In the rows, 128 means zero.
Each row has two labels, one from each of two sets.
[121 133 145 106 137 134 132 122 136 101 100 112 133 143 137 111 117 118
 137 102 120 143 138 130  84 137 103 125 131 112 141 133  81 132 142 134
 107 155 117 145 140 127 137 123 149 104 120 127 129 130 130 133 138  98
 128 120 102 157 117 145 125 113 117 121 141 155 122 126 133 108 138 138
 133  94 138 140 101 135 118 201 138 137 126 137 137 114 133 126 127 125
 109 142 135 139 128 117 116 119  81 141 119 129 146 115 132 114 128 135
 144 167 141 136 133 125 150 132  54 119 130 134 135 151 135 119 135 118
 130 115 113 104 133 112 130] | (98) Y
[123 136 141 136 116 125 117 128 141 110 126 127 139 136 131 134 117 113
 153 142 128 117 179 130 125 170 105 123 122  79 142 133 111 134 181 133
 132 128 133 134 135 106 104 106 127 111 123 139 110 100 135 131 138 110
 130 118 102 150  98 160 122 106 102 135 108 158 108 135 111 107 146 143
 139  42 132 130  91 137 160 144 143 124 120 129 127 153 137 119 133 135
  88 132 114 104 129 126 151 127 101 140 118 125 117 130 128 158 130 132
 143 152 125 115 137 149  80 158  82 132 134 127  83 142 135 115  85 139
 131 115 123 102 112 129  98] | (89) C
[117 154 135  90 126 130 141 132 146 114 141 124 136 125 140 137 110  97
 138 107 138 128 178 100 127 158 112 127 123 118 145 126  94 111 158 129
 137 150 111 107 137 118 144 114 131 119 121 133 123 117 142 135 132 106
 125 108  89 141 121 147 122 111 107 127 155 141 124 115 129 129 141 139
 133 105 139 148 118 139 130 145 146 137 131 133 132 108 120 122 132 116
  94 150 137 109 125 125 137 122  63 139 117 128 124 106 128 126 123 120
 162 161 138 132 136 141 131 128  56 145 121 123 111 156 132 123  91 141
 131 128 108 106 135 141 149] | (98) Y
[130 142 139 104 132 130 128 124 127 116 138 128 132 123 131 123 116 114
 127 135 124 110 171  93 135 164 119 125 134 129 142 124 116 129 144 121
 140 136 114 120 138 122 143 130 138 117 121 127 132 129 125 137 129 126
 133 115 107 138 124 152 124 124 116 127 151 145 133 136 130 125 135 137
 130 109 129 126 124 114 126 124 134 144 123 122 127 126 109 127 131 126
 111 135 131 126 127 120 134 123 125 139 116 126 109 117 127 139 126 118
 136 127 131 128 131 128 132 129  93 126 123 139 133 160 129 120 117 128
 129 128 116  98 132 135 141] | (98) C
[117 154 145  87 125 134 143 136 140 102 139 121 140 128 143 133  95  88
 134 106 128 111 184  84 125 178 110 124 127 132 156 129  77 109 150 126
 121 141 103  78 152 109 164 106 142  99 118 130 125 106 145 140 132  97
 122 139  89 147 114 159 128 115  93 132 165 153 125 131 123 110 149 139
 131 108 138 146 114 130 135 143 145 136 125 132 133 106 128 119 138 114
  76 134 145 105 126 118 139 124  54 149 121 131 130 104 132  91 127 116
 157 172 132 126 137 124 132 134  67 147 124 139 122 156 127 116  36 142
 120 120 106  91 133 149 192] | (99) Y
[118 140 135 128 122 133 131 140 141 117 132 128 135 135 135 127 113 114
 136 104 134 130 134 127 118 148 116 128 119 125 144 127 106 126 140 133
 119 127 129 105 137 111 129 109 128 114 129 133 120 119 143 132 133 106
 119 149 111 140 112 143 130 114 116 135 123 143 111 133 120 105 146 135
 128 116 132 139 113 143 145 150 119 113 124 133 136 118 146 119 135 121
  94 122 127 111 129 131 134 135  69 135 126 133 147 123 133 132 131 124
 142 165 127 128 130 135 109 143 111 138 127 124 107 122 132 129  67 135
 132 119 121 121 123 128 152] | (89) Y
[117 139 133 114 122 124 128 141 131 100 125 125 142 135 133 131 110 107
 153 101 139 127 146 123 110 149 115 129 122 128 148 128  83 119 153 130
 117 128 125 100 143 103 132 110 149 109 119 136 118 108 145 129 125 100
 119 152 120 139 108 146 124 108 103 135 133 155 117 139 107  99 147 135
 121 123 135 127 110 134 151 143 146 109 123 134 127 133 152 116 131 125
  80 117 126 103 126 124 145 134  76 136 124 132 154 129 140 138 131 130
 151 166 124 123 133 128 104 159 107 139 125 137 106 127 138 116  33 138
 120 118 127 109 118 137 156] | (89) Y
[108 151 130 106 119 127 135 151 138 123 165 139 129 117 146 116  90  95
 117  85 140 113 164  83 133 185 118 124 118 144 178 117 150 117 133 127
 153 117 119  62 142  93 150 117 110 106 128 133 137 119 142 136 155 115
 118 151  84 129 100 160 132 115 123 144 148 125 112 141 126 114 146 132
 131 161 130 151 126 141 139  97 157 123 128 130 134  80 140 115 135 108
  72 139 134 106 126 131 122 148  13 145 131 128 123 104 140 124 130 105
 138 178 130 128 126 151 102 124 123 132 102 115 117 140 127 121  54 136
 134 118 100 128 137 143 200] | (99) Y
[115 126 131 127 118 129 132 150 121 116 112 143 135 131 141 132  92 119
 114 115 111  57 173  89 120 187 144 122 127 136 139 135 121 117 127 126
 110 101 115  52 142 101 150 100 149  93 125 139 129 107 148 136 147  98
 123 189 128 126  73 137 136 130  93 139 145 130 131 155  98 109 146 130
 121 117 113 130 102 114 145  76 131 131 107 121 127 129 142 120 139 117
  84  93 139 111 121 119 147 153 123 149 136 120 121 128 140 147 145 107
 128 146 114 127 118 100  59 142 151 142 128 160 130 118 131 120   4 126
 118 113 127  97 134 173 199] | (96) Y
[124 144 139 104 127 123 117 133 124  99 136 130 132 137 130 115 113 110
 151  96 144 124 168 111 104 162 106 128 121 117 157 128 104 138 164 128
 151 134 121 126 145 104 130 126 166 116 117 137 126 111 134 135 132 119
 132 122 101 146 116 163 121 108 109 135 141 159 119 141 119 105 144 147
 127  96 131 136 110 121 144 121 142 119 126 124 130 138 145 118 132 123
  89 132 121 115 128 124 139 135  87 136 117 128 134 129 132 134 132 130
 147 153 128 116 135 133 102 150  88 127 117 139 122 154 132 125  74 129
 127 125 119 103 117 125 133] | (89) Y
[115 143 137 117 117 126 121 140 131 114 140 135 132 119 137 127  97 106
 132 110 137  88 201  92 128 200 122 121 113 113 160 125 141 130 163 129
 154 112 122  90 142  94 122 110 132 108 122 138 127 103 136 136 155 117
 127 134  92 139  86 162 126 115 105 142 138 137 113 147 114 116 145 140
 132  92 124 133 102 125 151  93 150 127 116 123 128 127 138  98 136 122
  84 128 124 103 124 127 146 143  77 143 121 125 105 123 133 151 136 112
 135 156 124 115 131 148  68 145 106 140 115 131 105 149 129 124  54 133
 136 120 116 104 126 150 150] | (99) Y
[118 137 128 126 120 126 117 139 135 115 135 133 128 123 135 116 110 116
 136  99 137 122 155 120 112 169 116 128 120 111 159 125 139 136 153 135
 150 119 131 109 133  93 112 119 136 114 129 132 128 116 133 133 144 119
 127 136 102 145 106 156 129 105 118 138 122 143 110 141 115 112 140 141
 129 111 126 137 110 133 147 112 148 116 118 128 134 124 148 114 131 130
 101 128 119 113 130 131 136 142  71 133 126 127 127 129 131 135 136 123
 135 156 126 116 131 151  80 143 115 130 114 119 113 139 130 127  83 130
 136 122 120 124 120 131 134] | (92) C
